Below is a small trained network, with its code and all its weights. Each question gives an input and a target symbol and asks what happens when units are switched off, that is, made to give their printed mean instead of their output.

import numpy as np


def w(rows, s, z=0):
    codes = np.array(rows[::2]) - 128.0
    scale = np.full(codes.shape[1], s)
    scale[-1] = z or s
    return codes * scale


def softmax(a):
    e = np.exp(a - a.max(-1, keepdims=True))
    return e / e.sum(-1, keepdims=True)


def log_softmax(a):
    a = a - a.max(-1, keepdims=True)
    return a - np.log(np.exp(a).sum(-1, keepdims=True))


def net(x, mask):
    ids = ['ΔΞΠγημσψ'.index(c) for c in x.split()]
    T = len(ids)
    res = E[ids] + P[:T]
    u = 0
    for l in range(2):
        r = res
        for j in range(3):
            rows = slice(4 * j, 4 * j + 4)
            q, k, v = (r @ M[l][rows].T for M in (Q, K, V))
            z = softmax(np.where(np.tri(T) > 0, q @ k.T / 4**0.5, -1e9)) @ v
            o = O[l][rows]
            res = res + np.where(mask[u + j], z, o[:, -1]) @ o[:, :-1]
        u += 3
    return log_softmax(res[-1] @ U[:, :-1].T + U[:, -1])


Q, K, V, O = {}, {}, {}, {}
E = w([
[71,92,149,143,172],'Δ',
[73,138,139,66,109],'Ξ',
[103,83,149,59,196],'Π',
[119,90,179,123,177],'γ',
[108,10,170,90,95],'η',
[85,100,86,125,140],'μ',
[178,152,87,84,119],'σ',
[75,74,119,143,35],'ψ',
],0.014)
P = w([
[162,175,119,143,109],'0',
[75,157,89,95,149],'1',
[76,131,78,92,150],'2',
[90,93,74,111,138],'3',
[103,82,61,113,124],'4',
[110,68,52,114,112],'5',
[115,62,33,109,97],'6',
[119,53,26,111,91],'7',
[115,45,9,102,82],'8',
],0.012)
Q[0] = w([
[99,108,153,161,232],'0.h0',
[125,86,162,229,191],'0.h0',
[124,135,118,172,88],'0.h0',
[150,184,218,237,110],'0.h0',
[180,128,141,182,105],'0.h1',
[118,197,183,196,145],'0.h1',
[213,154,102,113,213],'0.h1',
[48,60,141,44,57],'0.h1',
[95,105,11,58,99],'0.h2',
[68,94,148,111,30],'0.h2',
[233,236,166,246,104],'0.h2',
[148,166,93,126,24],'0.h2',
],0.011)
K[0] = w([
[140,116,99,108,159],'0.h0',
[123,139,72,115,132],'0.h0',
[99,150,96,153,88],'0.h0',
[37,113,144,110,133],'0.h0',
[147,136,97,121,156],'0.h1',
[126,144,179,85,165],'0.h1',
[165,166,152,176,156],'0.h1',
[82,107,94,131,91],'0.h1',
[135,111,86,127,78],'0.h2',
[89,122,35,122,102],'0.h2',
[91,175,251,134,150],'0.h2',
[96,146,132,156,111],'0.h2',
],0.019)
V[0] = w([
[55,98,174,92,160],'0.h0',
[201,183,228,146,203],'0.h0',
[102,166,37,135,153],'0.h0',
[143,117,106,29,137],'0.h0',
[198,101,36,96,141],'0.h1',
[126,124,99,139,193],'0.h1',
[141,164,162,118,17],'0.h1',
[138,106,33,110,175],'0.h1',
[109,143,41,227,192],'0.h2',
[173,34,223,118,190],'0.h2',
[56,155,125,255,97],'0.h2',
[179,91,57,136,42],'0.h2',
],0.01)
O[0] = w([
[69,148,29,106,106,150],'0.h0',
[126,117,129,248,78,25],'0.h0',
[187,125,126,111,33,114],'0.h0',
[131,236,106,121,90,166],'0.h0',
[71,112,166,81,105,157],'0.h1',
[172,93,144,99,84,91],'0.h1',
[107,161,150,227,245,151],'0.h1',
[122,116,198,59,82,172],'0.h1',
[195,55,120,35,147,105],'0.h2',
[47,126,108,168,31,90],'0.h2',
[207,37,132,150,254,119],'0.h2',
[101,143,217,141,148,255],'0.h2',
],0.0074,0.0086)
Q[1] = w([
[133,133,73,100,38],'1.h0',
[189,36,106,184,93],'1.h0',
[206,83,146,174,145],'1.h0',
[179,152,181,167,87],'1.h0',
[174,139,129,241,107],'1.h1',
[130,146,192,73,165],'1.h1',
[48,114,141,11,177],'1.h1',
[41,82,100,43,236],'1.h1',
[200,98,102,134,81],'1.h2',
[128,142,150,125,174],'1.h2',
[158,62,154,134,127],'1.h2',
[137,70,23,150,140],'1.h2',
],0.013)
K[1] = w([
[153,159,151,61,112],'1.h0',
[28,119,160,106,185],'1.h0',
[41,80,98,123,180],'1.h0',
[104,78,125,78,184],'1.h0',
[57,101,122,48,156],'1.h1',
[130,146,216,188,84],'1.h1',
[225,162,153,246,77],'1.h1',
[190,174,185,127,61],'1.h1',
[148,172,75,121,114],'1.h2',
[114,131,164,105,123],'1.h2',
[155,151,127,77,175],'1.h2',
[87,183,130,121,151],'1.h2',
],0.013)
V[1] = w([
[148,74,146,226,92],'1.h0',
[165,200,100,100,108],'1.h0',
[167,245,95,97,144],'1.h0',
[233,141,80,176,36],'1.h0',
[80,107,125,88,27],'1.h1',
[130,58,242,34,112],'1.h1',
[172,238,118,81,110],'1.h1',
[148,188,227,234,103],'1.h1',
[114,74,255,133,158],'1.h2',
[33,91,88,130,127],'1.h2',
[149,250,112,117,164],'1.h2',
[136,43,151,225,172],'1.h2',
],0.0077)
O[1] = w([
[69,70,109,107,132,91],'1.h0',
[203,166,130,122,91,106],'1.h0',
[205,178,162,111,79,124],'1.h0',
[166,70,121,156,57,2],'1.h0',
[170,45,2,220,163,111],'1.h1',
[24,167,43,115,179,56],'1.h1',
[138,191,57,132,50,96],'1.h1',
[126,138,248,229,81,225],'1.h1',
[120,130,76,219,42,209],'1.h2',
[212,126,160,187,112,244],'1.h2',
[119,186,93,13,142,76],'1.h2',
[154,99,201,80,36,115],'1.h2',
],0.0062,0.0072)
U = w([
[126,44,158,162,82,82],'Δ',
[87,196,202,137,188,12],'Ξ',
[60,181,40,141,173,58],'Π',
[185,130,61,224,139,85],'γ',
[30,199,107,253,97,92],'η',
[139,68,121,107,138,153],'μ',
[207,187,162,162,121,74],'σ',
[152,174,148,238,249,244],'ψ',
],0.0047,0.011)

Each question gives the input, a string of symbols that net reads in full, and the target symbol t.
The units are the heads (4 rows each of Q, K, V and O). Each row of codes is followed by its name. A weight is (code - 128) times the scale printed after its matrix; where a second scale follows, it is the last column's (O and U).
mask holds one flag per head, layer by layer. A switched-off head (its flag False) gives its mean, the last column of its rows in O, instead of its output. The means were averaged over made-up inputs and are rounded, as every weight is.
A unit's drop is (log p(t) with every unit on - log p(t) with that unit switched off) / (log p(t) with every unit on - log p(t) with every unit switched off).
The circuit of an input: a set's keep is (log p(t) with only the set's units on - log p(t) with every unit switched off) / (log p(t) with every unit on - log p(t) with every unit switched off). Starting from all 6 units, units are removed one at a time, each time the one whose removal leaves the highest keep (on an exact tie, the one counted first), for as long as the keep stays at least 0.8.
circuit, biggest first: the units of the circuit, biggest drop first
most important unit: the unit with the biggest drop
which heads matter: for each layer, one digit per head in row order, 1 if its drop is at least 0.15 and else 0, layers parted by /
input μ Δ γ Δ μ η Ξ, target Π: circuit, biggest first -> [1.h1, 0.h2]
input μ μ η ψ μ γ Ξ Δ, target Π: circuit, biggest first -> [1.h1, 0.h2, 0.h1]
input Π Δ μ μ Π, target μ: circuit, biggest first -> [0.h1]
input ψ σ Π γ, target Ξ: circuit, biggest first -> [1.h1, 0.h1, 0.h2, 1.h2]
input Δ η ψ μ μ η μ Δ, target μ: circuit, biggest first -> [0.h2, 0.h1, 1.h1]
input μ η Ξ ψ μ η Π, target Π: circuit, biggest first -> [1.h1, 0.h2]
input ψ ψ μ μ σ, target Ξ: circuit, biggest first -> [1.h1, 0.h1, 0.h2, 1.h2]
input Ξ η η Δ Π, target σ: which heads matter -> 011 / 110
input Δ σ η μ μ Δ, target μ: circuit, biggest first -> [0.h2, 0.h1]
input ψ η η, target Ξ: circuit, biggest first -> [1.h1, 0.h1, 0.h2, 0.h0]
input η ψ Ξ γ Δ μ σ, target σ: circuit, biggest first -> [1.h0, 0.h2]
input σ ψ η Δ Ξ, target η: which heads matter -> 100 / 011
input Π σ η η Δ, target γ: circuit, biggest first -> [1.h1, 0.h2, 1.h0, 0.h1]
input Δ η Π μ, target μ: circuit, biggest first -> [0.h1, 0.h2]
input μ Δ σ, target Π: most important unit -> 1.h1
input Π Ξ ψ η ψ ψ Π η σ, target γ: which heads matter -> 111 / 110
input ψ σ γ Δ, target Ξ: which heads matter -> 011 / 011
input Ξ η γ η η μ η Ξ, target σ: which heads matter -> 011 / 110
input σ Δ η η η η η, target η: which heads matter -> 001 / 010
input μ η Δ, target Π: which heads matter -> 011 / 010
input Ξ ψ Ξ η μ σ Δ γ η, target σ: which heads matter -> 111 / 110
input γ ψ μ η Δ σ μ Δ μ, target Δ: most important unit -> 0.h0
input μ Δ ψ ψ Π Δ γ η, target η: which heads matter -> 001 / 000
